Each row was made from one path, in order. Every step used is in the known rows, and no mark comes twice. Write each row's path.
Each row is shifted at random along 6 fixed directions that mean nothing.
Known rows
K-R-C-E-A-H-N: [-545 -348   41 -250 -145  213  177  340  271 -196  141   94   28  131
  110  114  -13  -39   11   10  257  -79   41  156  181 -235 -189  139
  125   20  -88  328 -244  -29   74  -12   76    7 -145   54 -143  293
 -106  -31  185 -342  -61 -215]
E-A-H-R-C: [-186  -32   62   78  152  135  -34 -154  299  233 -134 -185 -163  111
  274  122 -158  101  238  -20  173  215  -62  -11  230 -156  190  140
  451   76 -159  274 -321  -58  378  -90  -90   -3 -197  -27 -196 -129
 -114 -121 -142 -333  201 -302]
J-H-R-K-E-A: [-297 -111   -3  -78   73  153  298  119  574  115 -174  -50  -48   56
  -89  445 -280   -1 -210 -126   61 -102  210 -205 -168  -35  145  219
  -81   73  -82   10 -182 -108  186 -130 -106  163    5 -231 -183  190
 -312    0  130  -86 -241 -404]
H-R-K-J-C-E: [ 272  126    1  -26  273   43    4  -38  102  -62  -94  169  115 -111
   81 -107   16    5 -320  -59 -128 -140   20  -95   -5  298  142 -164
 -277  -13  145  -29  266   27  -11   -1 -225  195   20  -52  410 -250
   86   79 -106   73   48    1]
N-J-K-C-E-R: [ 130  166  194   39  201  463 -329 -185  160   62  -58 -266   59   92
 -124  384   19  152  279 -183   60    3 -252  -31  -77 -173   -8   49
  -60   13   22  264 -101 -182  102   91 -232   35 -263 -276 -139  -78
   75  -12 -246 -276 -123 -105]
A-H-N-E-K-J: [ 307   94 -182   25 -452 -473 -491  -76 -583 -107 -101 -170  102  -23
 -233 -198  185   70  205   96  -43  -76  -64  344  332   69 -407 -441
 -290 -223   46 -451  100  160  -51 -165   95 -269   93  156  -59  255
   77   26  -77  188  -60  356]
N-K-E-R-C: [-157 -153   63 -127 -188  399   82   38  178  117  -44 -198 -302   46
 -217  231 -270  -86  141 -111   57  111  -52  165 -189 -352  113  331
  420   44 -141  332 -257 -170   89 -103  124 -315   52 -197 -121   59
 -213  -49  109  -96   96  -48]
R-C-K-E: [  87  -92  142 -340 -192  -99 -124  192 -104  -88  -97  119  -87  -70
  149 -189   20 -269  -40  116 -121 -106  141 -157 -198  143   34  -59
   54 -135   87 -101  111  -65 -577  -86   74  -53   84   49  192 -104
    1 -146  181   83  -46  265]
R-E-K-A: [ -12  -45  135 -114   21   24  109  169  116    6 -178   66   21    1
 -133  159 -159 -214  -80 -110  111  -49   11 -329 -327   11  -76  255
  105  -94  -37  173 -169  -40  -96   11  107   97  -22  -70  -95   68
   13   28  205  179   33  -11]
R-C-K-A-E: [  45   -2  248 -351 -401 -127 -269   30 -411 -135  -98   47 -134  155
  152   15  253 -293  374  133  -12   64  -27 -135  -68   82 -114 -261
   98 -190   34 -118  -56  102 -422   43  -15 -305 -290    7   80   32
  119  -21   36 -133   46  307]
A-E-R-C: [ 100    8   25  -20  -85  -83 -146 -131 -180  149  -37   95 -132   47
  245 -358   64 -227   17    5 -161   98   -8 -280   58   -7  109   31
  238 -135  116   84  -47   61 -212   11  145  -71   -9   94  186 -238
   83  -89  -43  100  187  349]
E-K-J-H-N-A-R: [  89   -4  -20  -24 -364 -282   43  237   80  129  -88 -220 -244  172
 -338  240  -59  160  157 -204  186 -213  133    4   -1  -22 -334   31
 -270    8 -327 -261   83   37  -66 -122  243  -96   47   -4 -394  345
   12  -36  138  259 -250  127]
R-K-C-E: [ 128   81   62 -349  166  135  -73  -10  174  -81  -35   32  421 -159
  169   64   93  -65  -97 -106  -84   47  -96  -35 -164  203   15 -344
   15 -220  107  204  -97  -66 -193 -106 -313  234 -158  -87  108 -187
   14  -81  141 -219 -357 -138]
A-H-N-E-R: [ 240  141 -176  451   67 -565 -270   83   59  248  226  -61 -127 -128
   45 -554 -102  107 -267  -61 -544 -124  180 -125  320   -7 -242 -128
  -35  180  216 -484  248   16 -248 -304  324  259  180  401  115  -44
  159 -507   80  369 -330  250]
N-H-E-A-R-K-J: [  65    7 -251  140 -319 -243   51 -385   -4   31   60 -270 -321 -162
 -143  141  -10   96  125 -202 -147   95   -1  329 -169   40 -144   23
  -55   78  -17 -446  182  135  200 -201  120   20  178   39 -180  230
  -65 -213   43  144  -64   87]
J-R-E-K-A: [ 116  -49 -101  142   28 -206  347   83 -130   13   -1  276  202  -11
   50 -310   33  -69 -349  -34 -113 -119    4 -719 -324  156  110  237
  -63 -126  162 -178   60   42 -204   21  233  204  134   46   43  -61
  164   21  266  382  -13  172]
A-H-N-J-K-E-R-C: [-149 -284  -11  -83 -386  147    3  247 -225 -225   19 -149  -26  246
  -25    5   -6   23  233  226  156 -177  202  335  216 -240 -126  -23
 -113 -106  -37  -55 -164  -30    9   43  126 -392  158 -161 -114  401
 -146  177   33  148  -55  167]
R-E-A-H-N: [ -62 -231 -223   81 -221 -547    7  356  116    2  117   76  -31  -13
  250 -384  -10 -182 -268    2 -291 -209  418 -222  -28  234 -311 -154
  -78 -166  193 -393   64  110 -289 -296  346  292  205  321 -159  221
  164 -355  410  494 -425  190]
A-H-N-J-C-E: [-312 -285  285  -51 -358  261 -148  215 -144 -110   -9 -164 -506   78
 -198   39 -138 -104  289   -7  245 -240  150  360   13 -128 -317   99
  -44  207 -313  261   70   92  143  299  109 -215  244   41 -135  101
   38  147 -464 -171  147  312]
C-K-J-R-E: [ 153  108   17  -87  -72    9 -104  -13  -41   43 -246  215 -318  -11
  -83   55   -8 -144   32  -16    6 -112    6 -432 -328   31  130  337
  -95   25 -113  132  256  -35  -23  174   42  -22   93   14  193 -160
   32   79 -238  200  313  298]
K-A-E-R: [-242 -234    0 -302 -261  -33  133  443  381  -92 -198   66  -10  259
   52  203   42 -274   -6 -288   82 -349  145 -492  -19  -71 -400   57
  -97 -294   56  275 -244  -78 -475 -137  188  115 -407  -20  -42  212
  130  112  400   75 -240  148]
K-C-E-A: [ 164  117   88   42  188 -132 -236 -256 -221   26  160   71  245 -179
  268 -300  162   18 -145  -35 -241   19 -161 -248 -229  376   51 -149
   32  -86  361 -151   70   72 -257   18 -101  377  -53   95  -59 -335
  299 -301    2 -193 -110   -1]
R-E-K-J: [ 321  103 -100  -55  177 -105   22    9  132   60 -257  186  172 -173
 -130  -73 -135 -170 -312  -87  -43 -118   35 -252 -276  133   44  143
  -93 -173  104  149   80  -72 -119  -65   24  209  105   22  147 -136
   32   63  143  438  143   82]
N-C-K-R-E-A-H: [-334  -63  -77  119   62   12  188   28  -18   33  203    2 -134  -58
   15   57   78   11   48  109   49  311 -124  119   48 -143   -9  208
  335  145  -51    5   85   16   61   39  152  -74  125  155  -12  -59
   -6   17   86 -187   86 -106]
R-K-E-A-H: [-463 -120  138 -106   39   56   54   87  256   66  -32  123 -278   55
  -31  399 -229 -241   76   65  281  -48  247 -110  -62   21  -71  256
  176   12 -121  244 -183  -12   72  126   11   -7   22   -6    2  117
 -250   39    8  -45  135  -92]
A-H-R-E-K-J: [ 153   57 -241   70  -96 -159  -95  -94 -202  -81 -310  -63  -69  -62
   -6   13   55  -15   84   59  103  156 -102  266  176  -53  -23   11
  -60 -100  -48   19   16   73  265    6    3 -221  114   36  106   21
  -89  250 -174  194  400   63]
A-H-R-K-C-E: [-259 -309  -12 -275 -160 -172  -17  491 -205 -397   41  149 -232  203
  238 -109  154 -316   51   85  200 -137  292  124  171  297 -339 -270
 -153 -239  -32   -6   83  184 -448  160  199 -134   79  183  465   45
   96  166    2   26  -32  361]
N-C-E-A-R-K-J-H: [-326 -169  163 -112   37   82  275  166  234   20  122  173 -175  106
  -88  359  -58 -173  -94 -134  154  -93  168  -58 -103  127 -208   44
 -226   23 -173   80  136  105  -82   95   64  172  100   32   51  -72
    7  101   89    1 -145  -26]
J-R-E-K-C: [ 281  109 -309  -28  -80  111  184 -395 -149  126 -151 -191  572 -176
  115 -146  218  288  -18 -162  -88  357 -414 -160 -271  -41  366  -83
  116 -261   86  -24 -169  -65  208 -197 -177   40  -15 -153 -375  -59
   17    3  174 -137 -186 -141]
A-R-E-K: [ -21 -111 -117 -176  162   23   48  203   54 -117 -224  177  158   40
   92  -21  105 -249  -90  -47  196   -4  -90 -200  125   88 -115   61
   50 -297   -3  366 -140  -33 -188   61   53  -17   88  -24  153 -204
 -108  367   25  201  144  166]
R-E-A-H-N-K-C: [  99   14 -200  212   25 -290  -73   54 -171   68  351 -102   27   58
  -24 -169  -39  131   -9   97 -215  133  158  289  -76  145  -61 -256
  180   18  173 -426  -85   82   14 -172  141  -54   46  180 -222  186
  130 -356  219  188 -296 -125]
C-K-J-R-E-A-H: [-150   54 -218  243  388  -84  326    5  329   59   60  392   48 -132
  115 -111  -36  -59 -331   71  -89  -90  159 -439 -122   71  231  292
  -60  108  138  145  225 -111  -16   76   32  344   11  172  209 -191
   37   75   85  232  192 -109]
C-K-J-R: [ 235  105   25 -253  -12  -75 -270  143   92    7 -348  223   49  144
    5   89  146  -45   75  -56  149 -383  -27 -635  -46  146    3    5
 -222 -258  -77  121  140 -127 -355   59  -59   35 -286  -47  201 -194
   95  189 -116   92   44  260]
N-J-H-E-A-R-C-K: [  43  102  215  251  311  177 -125 -306   69  106  102  -91 -210   48
  -53   52  -54   22   88  115  -71  132 -104   97   61 -123  285  108
   34  302  -56  -82   67  -68   54  148 -117  -31  -24  -95  -45 -221
 -150  -27 -358 -182  184 -151]
A-H-N-J-K-C-E: [ 160  160  286  130  109   43 -471   60   43  124  110 -146 -329  199
 -195  328 -162  191  356  -28   33 -163  157  139  -29  -35 -262  -79
 -196  307 -113 -121   70  -23   58  140 -102   11 -166  104 -114  125
  131 -354 -347  -59 -170   17]
R-K-C-E-A-H-N: [-222  -35  -53  121  116  -33   56  -55   -3  -57  384   27   47 -207
  121 -111  -39   27  -75   25 -129  128  147  403 -113  188  -41 -132
  167  201  120  -46   57  101   64   86  -24  208  129  174 -115  103
  -38 -272  116 -134 -139 -163]
K-R-C-E: [  95  -25  166 -204 -273   48  -73 -105  -60   94  -68  -25 -161 -148
  142 -103   30  -12   18  -70 -119  133 -261 -146 -201 -174   72  169
  189    0  -20   53   87   21  -53  -58   17  -43   35   51   15 -149
   15 -289  -30 -222   31  145]
A-R-E-K-J-C: [ 237   -3   30 -144 -466 -122 -187  -61  -41  252 -368 -261 -422  139
 -119  311   69  -52  316 -317  201  118  -78  -80 -159  -65 -149   45
 -174 -291 -215 -210  136   75  -78 -152  185 -278  -66   15 -282  250
   66  -65   95  291   22  364]
A-H-E-K-J: [ 186  203  -85  210  702  -26   23 -159  113   16 -103  352  244 -215
 -203 -145 -236   37 -341   92   89 -142  -23  -35  101  117  228  210
 -111  180   65  341   24 -118   88  223 -182  306  -51  130  336 -346
  -68  250 -217   98  534 -189]
R-C-K-E-A-H-N: [-148   85  136   72  214  -32 -209  -25  -22   18  226  128  -61  -48
  117  -46  -93    9   50  275  -64   75  153  247  136   13  137   12
  235  320   79 -112  -50  -56  -19   57  -69   -2  -32  117  -14   45
 -161 -276  -32 -136  152 -243]

Which path is each row?
[ 281  -31  233   62 -229  -96 -162   90 -359 -185  208  -20 -146  190
   99  -50  131   86  190   97 -193 -181   18   72  -15   78 -291 -183
 -236  120  140 -395  172  140 -177   76   19 -118   45   -3  -36  100
  148 -222  -58  166 -138  262]
H-N-J-K-A-R-C-E
[-173 -119  440  -42  336  354  118  341  164 -214   58  149  -88  286
 -244   69 -230 -232 -124  177  187 -290  179 -139   -8 -220  185  294
 -123  184 -141  199 -116 -171 -310  317  104  -28 -166 -234  283   11
  -55  276 -120  -21  153 -114]
N-J-H-E-R-C-K-A
[ -44 -316 -484   36 -368 -332  503   43 -131 -158  -59 -113  303 -148
  321 -439  229   63 -255   27  -63  -67  170  126   39  329   73 -378
 -168 -481  235 -386  244  150 -170 -231  127   -6  207   14  -71  164
   84  272  483  264 -233  172]
E-A-H-R-K-J-C
[ 276  437  264  223  399 -140 -574 -147  -54  372  136   10 -134  281
 -283  141 -183  273  207  142  131  202 -166    5  555 -319   12   37
  178  313 -155 -249 -161  -33  237  -47   -6 -239 -307  174  203   76
  -95 -403 -333 -119  159 -175]
A-H-N-E-K-R-C
[ -11   30   91  -85  328  129  203   80  -41 -102  112  307  467 -127
  -16 -147   38 -106 -429  108  -71  -81   15  -63   64  121  147 -150
 -240  -86   28  116   93   24  -86  139 -106  216  180 -112  412 -352
   23  324   -5   56 -133  -92]
N-C-E-R-K-J-H
[-395  -48  -12   95  183  210  273 -147 -308  -47   81  119   39 -164
   74 -143  136   48  -22  313  235  331 -232   70   23  -95  451  316
  300   50   14  163   66   25  226  384  -34 -226  145  -54   27 -134
 -120  408 -209 -318  415  -97]
J-C-K-R-E-A-H
[ 218  157    0   -8   75   23   42 -143  249  288 -313   -7  -73  141
 -171  229 -187   44   -8 -140   49   72   47  -87    1 -166  232   29
 -162   70 -131   -8  -77  -56  145 -119 -110  -65 -267  -28   20   41
  -88  -22  -61   50  142 -170]
A-E-K-J-H-R-C
[ -86   18  299  139  -97  403   79 -142  238   84   86 -303 -213  -68
 -155  289  -99  -30   83 -231  -57   51 -117   92 -228 -261  -28  151
   99  162  -63   97   75  -47  127   51   -6  -30  -28 -255 -120  119
   -8  -58   -5 -106 -106  -41]
N-J-C-E-R-K-A
[ 241  111 -216  228   65 -151  137  -67  405  328 -247 -215 -116  -77
  -47   85 -159  184 -117 -260  -75  151   65   25    8 -122  117   11
 -142   33  -54 -219  142  -75  177 -349   38   84  -93  127 -111  149
   52 -186  201  283  -55 -152]
A-H-R-E-K-J-C
[  13  -93  263  -27 -423  130 -269  136 -288 -251  164 -234  -88  202
 -109   73  180  -81  188  -27   -2 -178    5  250   64  -37 -329 -247
 -176  -70    5 -303   50  140  -94   89  118 -269    6 -241  -71  406
   85   35  -23   65 -241  238]
H-N-J-C-E-R-K-A
[-338  -40   79 -253  454  129   90  390  -60 -510  236  238  252  312
  178   80  202 -122   18  266  386  -63  102   83  538  309 -226 -342
  -77 -104  -50  347 -287   58  -45  182 -205   -6 -144  -83  592 -173
  120  416 -169 -353   10 -202]
N-A-H-R-K-C-E
[ -81   88   -4  212  518 -165  116   57 -288 -185  462  212   31  127
   48 -381   23  -51 -176  284   78   48  167  -35  285  291   99  -12
   66   56   68  -66  -37   95 -157  244  145   77  113   94  497 -159
  160  108  -40   60  163   41]
N-A-H-E-R-K-C
[ 231  266  -89  165  262  -86  -60  101  665  403   30  -29  -14   46
 -114  256 -171  431   45 -262 -144 -156   99 -105  122 -153  -75  -61
  -43  403 -237  -61  163 -232   52 -307  -95  313 -341  246 -123  -30
   72 -412  117    2 -318 -304]
A-H-N-C-K-J-R
[ 205  160  136   30   20 -337  -47  145 -290   42  235  258  -12  324
  -47 -332    2  -33 -170  224 -107 -225  319 -287  211  120   20 -117
 -300   36   35 -371   -1  139 -164   21  171  -11  -20   57  258   58
  259 -105  -29  340  -44  145]
K-J-H-N-A-E-R-C
[ -69  -38 -352  368  205 -136  195   85  197  -63  361  303  206  -64
  -86 -196    7  166 -365  -20 -268 -319  126  -89   52  137 -116  -77
 -220  184  254  -99  177  -26   75  -84   36  301   -8  203   54  -29
  133  -72  133  170 -141 -161]
C-E-A-H-N-K-J-R
